Below is a small trained network, with its code and all its weights. Each question gives an input and a class and asks what happens when units are switched off, that is, made to give their printed mean instead of their output.

import numpy as np


def w(rows, s, z=0):
    codes = np.array(rows[::2]) - 128.0
    scale = np.full(codes.shape[1], s)
    scale[-1] = z or s
    return codes * scale


def f(y):
    return np.maximum(y, 0)


def log_softmax(a):
    a = a - a.max(-1, keepdims=True)
    return a - np.log(np.exp(a).sum(-1, keepdims=True))


def net(x, mask):
    res = np.array(x, float).reshape(1, 7) / 4 @ E
    y = f(res @ A[0][:, :-1].T + A[0][:, -1])
    res = res + np.where(mask, y, B[0][:, -1]) @ B[0][:, :-1]
    return log_softmax(res[-1] @ U[:, :-1].T + U[:, -1])


A, B = {}, {}
E = w([
[195,126,100,107,196,196],'x0',
[128,127,128,128,128,128],'x1',
[129,127,128,128,129,128],'x2',
[188,127,138,41,141,67],'x3',
[136,254,55,155,137,106],'x4',
[127,127,128,128,128,127],'x5',
[129,127,128,127,129,128],'x6',
],0.0097)
A[0] = w([
[215,132,119,54,171,137,64],'n1',
[134,126,101,162,147,255,141],'n2',
[137,114,152,111,111,81,173],'n3',
[139,230,81,149,131,101,168],'n4',
[25,133,141,181,103,124,229],'n5',
[122,126,139,87,108,8,140],'n6',
[127,70,168,115,120,149,253],'n7',
],0.02,0.0048)
B[0] = w([
[138,68,105,157,37,119,222],'n1',
[110,167,124,115,189,253,208],'n2',
[126,66,147,147,205,70,179],'n3',
[174,207,19,146,137,91,249],'n4',
[164,62,99,137,41,122,235],'n5',
[105,207,195,103,155,41,220],'n6',
[78,67,207,103,119,160,214],'n7',
],0.023,0.016)
U = w([
[119,1,162,147,41,136,248],'0',
[204,112,62,207,40,101,143],'1',
[55,113,221,48,218,88,95],'2',
[133,228,135,99,198,58,30],'3',
[53,128,200,64,208,226,153],'4',
[143,208,85,138,243,186,35],'5',
],0.0051,0.0017)

Each question gives the input, the list of numbers given to net, and the class t.
The units are the neurons (one row each of A and B). Each row of codes is followed by its name. A weight is (code - 128) times the scale printed after its matrix; where a second scale follows, it is the last column's (A, B and U).
mask holds one flag per neuron, in row order. A switched-off neuron (its flag False) gives its mean, the last column of its row in B, instead of its output. The means were averaged over made-up inputs and are rounded, as every weight is.
A unit's drop is (log p(t) with every unit on - log p(t) with that unit switched off) / (log p(t) with every unit on - log p(t) with every unit switched off).
The circuit of an input: a set's keep is (log p(t) with only the set's units on - log p(t) with every unit switched off) / (log p(t) with every unit on - log p(t) with every unit switched off). Starting from all 7 units, units are removed one at a time, each time the one whose removal leaves the highest keep (on an exact tie, the one counted first), for as long as the keep stays at least 0.8.
units of the circuit, in order: the units of the circuit, biggest drop first
most important unit: the unit with the biggest drop
top k neurons: the k neurons with the biggest drops, biggest first
drop when u is switched off: that unit's drop, to one decimal
input [-3,-5,7,8,1,-3,-5], class 3: units of the circuit, in order -> (n6)
input [-7,8,-4,2,0,1,-7], class 2: top 3 neurons -> (n6; n4; n1)
input [-8,-1,8,1,-3,-3,1], class 2: top 2 neurons -> (n6; n1)
input [-1,0,-8,1,-8,7,5], class 2: top 4 neurons -> (n1; n5; n2; n3)
input [0,-3,0,8,8,1,5], class 3: top 2 neurons -> (n6; n5)
input [1,-1,-3,-1,-1,0,-7], class 4: top 2 neurons -> (n1; n4)
input [-5,-7,-2,2,-6,7,-7], class 2: top 2 neurons -> (n6; n1)
input [3,0,5,-5,1,-4,6], class 5: top 2 neurons -> (n7; n2)
input [8,0,5,-3,0,-5,6], class 4: units of the circuit, in order -> (n4; n2)
input [-2,-3,-6,7,-1,4,-6], class 2: units of the circuit, in order -> (n4; n6)
input [6,-3,-5,-7,-2,2,-8], class 4: top 2 neurons -> (n4; n2)
input [-8,1,2,-5,0,0,6], class 0: top 2 neurons -> (n4; n5)
input [-1,7,-5,0,0,5,8], class 0: top 2 neurons -> (n4; n2)
input [7,-5,4,-2,4,4,-3], class 5: most important unit -> n2
input [-6,-3,4,1,3,-1,6], class 3: top 2 neurons -> (n6; n1)
input [1,8,1,-5,-3,-3,0], class 4: top 2 neurons -> (n2; n1)
input [-4,2,7,1,-8,5,3], class 2: top 2 neurons -> (n1; n6)
input [1,1,-8,-8,-6,-2,2], class 4: top 2 neurons -> (n2; n1)
input [8,-8,3,-4,3,-2,-1], class 5: drop when n2 is switched off -> 0.3
input [8,5,4,-3,-5,1,-8], class 4: units of the circuit, in order -> (n2)
input [-8,-6,6,-7,0,-5,8], class 0: drop when n5 is switched off -> 0.1
input [-2,-3,2,-7,-2,1,3], class 0: drop when n5 is switched off -> 2.7
input [-2,-8,4,-8,-2,-3,7], class 0: drop when n4 is switched off -> 0.6
